Below are the code and all the weights of a small trained network. Each question names an input and a class and asks about switching units off, where a switched-off unit gives its printed mean instead of its output.

import numpy as np


def w(rows, s, z=0):
    codes = np.array(rows[::2]) - 128.0
    scale = np.full(codes.shape[1], s)
    scale[-1] = z or s
    return codes * scale


def norm(h):
    return h / np.sqrt((h * h).mean(-1, keepdims=True) + 1e-5)


def f(y):
    return y / 2 * (1 + np.tanh(0.7978845608 * (y + 0.044715 * y**3)))


def log_softmax(a):
    a = a - a.max(-1, keepdims=True)
    return a - np.log(np.exp(a).sum(-1, keepdims=True))


def net(x, mask):
    res = np.array(x, float).reshape(1, 7) / 4 @ E
    u = 0
    for l in range(4):
        y = f(norm(res) @ A[l][:, :-1].T + A[l][:, -1])
        res = res + np.where(mask[u : u + 10], y, B[l][:, -1]) @ B[l][:, :-1]
        u += 10
    return log_softmax(norm(res)[-1] @ U[:, :-1].T + U[:, -1])


A, B = {}, {}
E = w([
[176,31,67,252,217,160,201],'x0',
[100,56,118,92,160,242,195],'x1',
[50,29,193,88,70,133,176],'x2',
[86,24,144,189,198,158,71],'x3',
[145,166,33,87,1,128,60],'x4',
[165,91,31,113,42,49,101],'x5',
[21,189,96,172,77,202,229],'x6',
],0.0082)
A[0] = w([
[152,80,87,122,165,140,192,64],'L0N1',
[135,150,203,159,119,103,127,41],'L0N2',
[42,106,124,99,90,165,118,90],'L0N3',
[85,79,137,111,77,163,127,2],'L0N4',
[121,167,254,96,122,153,200,57],'L0N5',
[128,93,153,143,183,161,98,41],'L0N6',
[131,109,230,163,206,156,153,134],'L0N7',
[56,168,148,153,107,145,210,95],'L0N8',
[53,99,139,68,99,205,94,41],'L0N9',
[34,149,73,176,74,165,198,63],'L0N10',
],0.0087,0.0088)
B[0] = w([
[178,102,94,120,111,122,170,139],'L0N1',
[121,111,117,77,130,119,164,107],'L0N2',
[138,92,171,127,70,161,101,159],'L0N3',
[81,133,167,125,167,150,70,115],'L0N4',
[94,191,178,44,178,97,180,177],'L0N5',
[98,62,155,158,172,112,12,127],'L0N6',
[119,146,177,112,204,115,112,253],'L0N7',
[84,147,173,164,95,119,206,187],'L0N8',
[68,74,173,87,81,184,66,148],'L0N9',
[137,111,162,217,65,137,160,190],'L0N10',
],0.011,0.0047)
A[1] = w([
[147,91,170,115,74,9,109,100],'L1N1',
[156,131,178,137,89,136,114,110],'L1N2',
[157,111,159,147,142,98,129,35],'L1N3',
[149,121,132,105,78,35,99,44],'L1N4',
[69,106,86,99,77,126,151,1],'L1N5',
[165,36,89,136,188,149,169,132],'L1N6',
[137,65,147,184,233,146,110,46],'L1N7',
[53,79,140,94,82,200,78,39],'L1N8',
[98,136,178,60,165,147,144,57],'L1N9',
[170,58,78,116,130,120,163,94],'L1N10',
],0.012,0.007)
B[1] = w([
[6,125,82,100,117,95,80,227],'L1N1',
[141,110,95,99,134,117,131,142],'L1N2',
[65,136,105,121,153,149,83,117],'L1N3',
[76,112,82,182,149,77,23,196],'L1N4',
[114,93,184,176,151,156,116,134],'L1N5',
[170,80,81,85,168,154,180,252],'L1N6',
[123,78,159,213,207,154,64,253],'L1N7',
[141,77,127,66,56,219,84,188],'L1N8',
[107,166,155,46,155,121,119,192],'L1N9',
[150,94,88,73,95,133,158,182],'L1N10',
],0.013,0.005)
A[2] = w([
[71,136,109,186,96,143,184,42],'L2N1',
[220,238,87,159,108,128,86,2],'L2N2',
[143,107,112,123,119,90,87,18],'L2N3',
[158,224,75,94,98,146,99,41],'L2N4',
[89,122,127,148,118,40,88,82],'L2N5',
[152,63,181,180,206,105,127,62],'L2N6',
[115,104,115,113,117,1,91,82],'L2N7',
[158,216,50,118,146,139,27,105],'L2N8',
[125,196,52,53,71,229,117,115],'L2N9',
[109,165,174,114,160,111,142,59],'L2N10',
],0.0098,0.0083)
B[2] = w([
[87,137,119,179,55,94,154,139],'L2N1',
[221,154,195,196,184,18,170,158],'L2N2',
[101,203,88,166,115,162,125,111],'L2N3',
[201,75,163,187,178,150,102,155],'L2N4',
[111,176,92,113,112,108,152,190],'L2N5',
[152,119,91,201,221,214,26,228],'L2N6',
[62,218,101,113,65,147,58,216],'L2N7',
[246,149,183,123,103,62,147,254],'L2N8',
[180,61,206,178,118,106,88,236],'L2N9',
[82,162,132,117,123,92,163,137],'L2N10',
],0.011,0.004)
A[3] = w([
[141,87,184,119,68,179,73,28],'L3N1',
[55,109,107,229,79,77,183,63],'L3N2',
[103,163,106,146,211,93,153,64],'L3N3',
[109,139,64,130,141,70,67,35],'L3N4',
[149,119,125,132,213,125,115,17],'L3N5',
[90,86,121,154,223,132,72,46],'L3N6',
[122,164,61,128,116,47,51,21],'L3N7',
[146,89,8,92,143,139,181,1],'L3N8',
[99,142,125,136,130,113,80,8],'L3N9',
[197,82,79,142,79,157,97,104],'L3N10',
],0.011,0.0067)
B[3] = w([
[85,53,141,71,73,158,72,175],'L3N1',
[137,232,127,210,74,213,135,201],'L3N2',
[54,78,129,117,131,165,92,162],'L3N3',
[139,164,65,163,76,119,91,195],'L3N4',
[86,66,100,193,115,110,140,182],'L3N5',
[101,108,140,245,179,172,37,250],'L3N6',
[115,174,59,84,75,80,40,254],'L3N7',
[180,87,24,82,161,136,225,175],'L3N8',
[136,175,130,169,116,128,120,116],'L3N9',
[115,171,173,47,160,139,167,223],'L3N10',
],0.013,0.004)
U = w([
[202,52,13,96,147,170,214,3],'0',
[24,220,222,21,208,87,207,92],'1',
[94,79,157,229,249,180,45,232],'2',
[97,189,142,249,28,194,222,139],'3',
[241,174,161,168,135,26,141,135],'4',
[112,191,28,77,40,23,15,111],'5',
[64,32,184,58,25,201,82,101],'6',
],0.018,0.0048)

Each question gives the input, the list of numbers given to net, and the class t.
The units are the neurons (one row each of A and B). Each row of codes is followed by its name. A weight is (code - 128) times the scale printed after its matrix; where a second scale follows, it is the last column's (A, B and U).
mask holds one flag per neuron, layer by layer. A switched-off neuron (its flag False) gives its mean, the last column of its row in B, instead of its output. The means were averaged over made-up inputs and are rounded, as every weight is.
A unit's drop is (log p(t) with every unit on - log p(t) with that unit switched off) / (log p(t) with every unit on - log p(t) with every unit switched off).
The circuit of an input: a set's keep is (log p(t) with only the set's units on - log p(t) with every unit switched off) / (log p(t) with every unit on - log p(t) with every unit switched off). Starting from the 12 units with the biggest drops (on a tie, the unit counted first), units are removed one at a time, each time the one whose removal leaves the highest keep (on an exact tie, the one counted first), for as long as the keep stays at least 0.8.
circuit, biggest first: the units of the circuit, biggest drop first
most important unit: the unit with the biggest drop
top k neurons: the k neurons with the biggest drops, biggest first
k most important neurons of layer l: the k neurons of layer l with the biggest drops, biggest first
drop when u is switched off: that unit's drop, to one decimal
input [8,-2,-2,8,8,-2,6], class 3: most important unit => L0N10
input [1,1,-5,5,-3,8,-2], class 0: top 3 neurons => [L1N6 L0N7 L1N10]
input [5,5,-3,-8,-8,0,5], class 3: 2 most important neurons of layer 3 => [L3N10 L3N2]
input [-4,8,6,7,2,-7,-6], class 6: top 4 neurons => [L1N8 L0N9 L3N1 L0N3]
input [2,-3,-6,-6,-7,5,-2], class 5: top 2 neurons => [L2N7 L3N7]
input [7,0,7,-4,-8,5,6], class 3: top 3 neurons => [L0N8 L0N10 L3N2]
input [-2,-5,-3,-6,1,-7,2], class 4: 2 most important neurons of layer 2 => [L2N4 L2N9]
input [-5,6,-1,1,8,8,0], class 6: top 2 neurons => [L1N8 L2N9]
input [4,8,5,0,-2,4,-5], class 0: top 2 neurons => [L1N6 L1N10]
input [2,1,-5,-4,2,2,-4], class 4: top 2 neurons => [L2N8 L2N2]
input [-6,-8,-2,-1,0,-4,7], class 3: top 4 neurons => [L0N7 L0N8 L1N9 L3N2]
input [1,5,-3,6,5,3,1], class 0: top 2 neurons => [L1N6 L3N8]
input [2,6,3,1,0,-7,6], class 3: top 2 neurons => [L0N10 L0N8]
input [0,6,-6,-4,0,0,1], class 4: most important unit => L2N9
input [6,-4,-3,-8,-3,-3,2], class 3: 2 most important neurons of layer 1 => [L1N7 L1N9]
input [3,-8,6,-4,-2,3,4], class 3: top 2 neurons => [L3N2 L0N8]
input [-4,8,-5,-4,7,-2,6], class 6: drop when L2N9 is switched off => 0.1
input [-5,-4,-5,2,6,-8,8], class 3: drop when L0N8 is switched off => 0.3
input [-2,-2,-1,8,5,1,1], class 6: drop when L1N8 is switched off => 1.9
input [-8,3,-1,-4,-7,3,-3], class 1: circuit, biggest first => [L0N5]
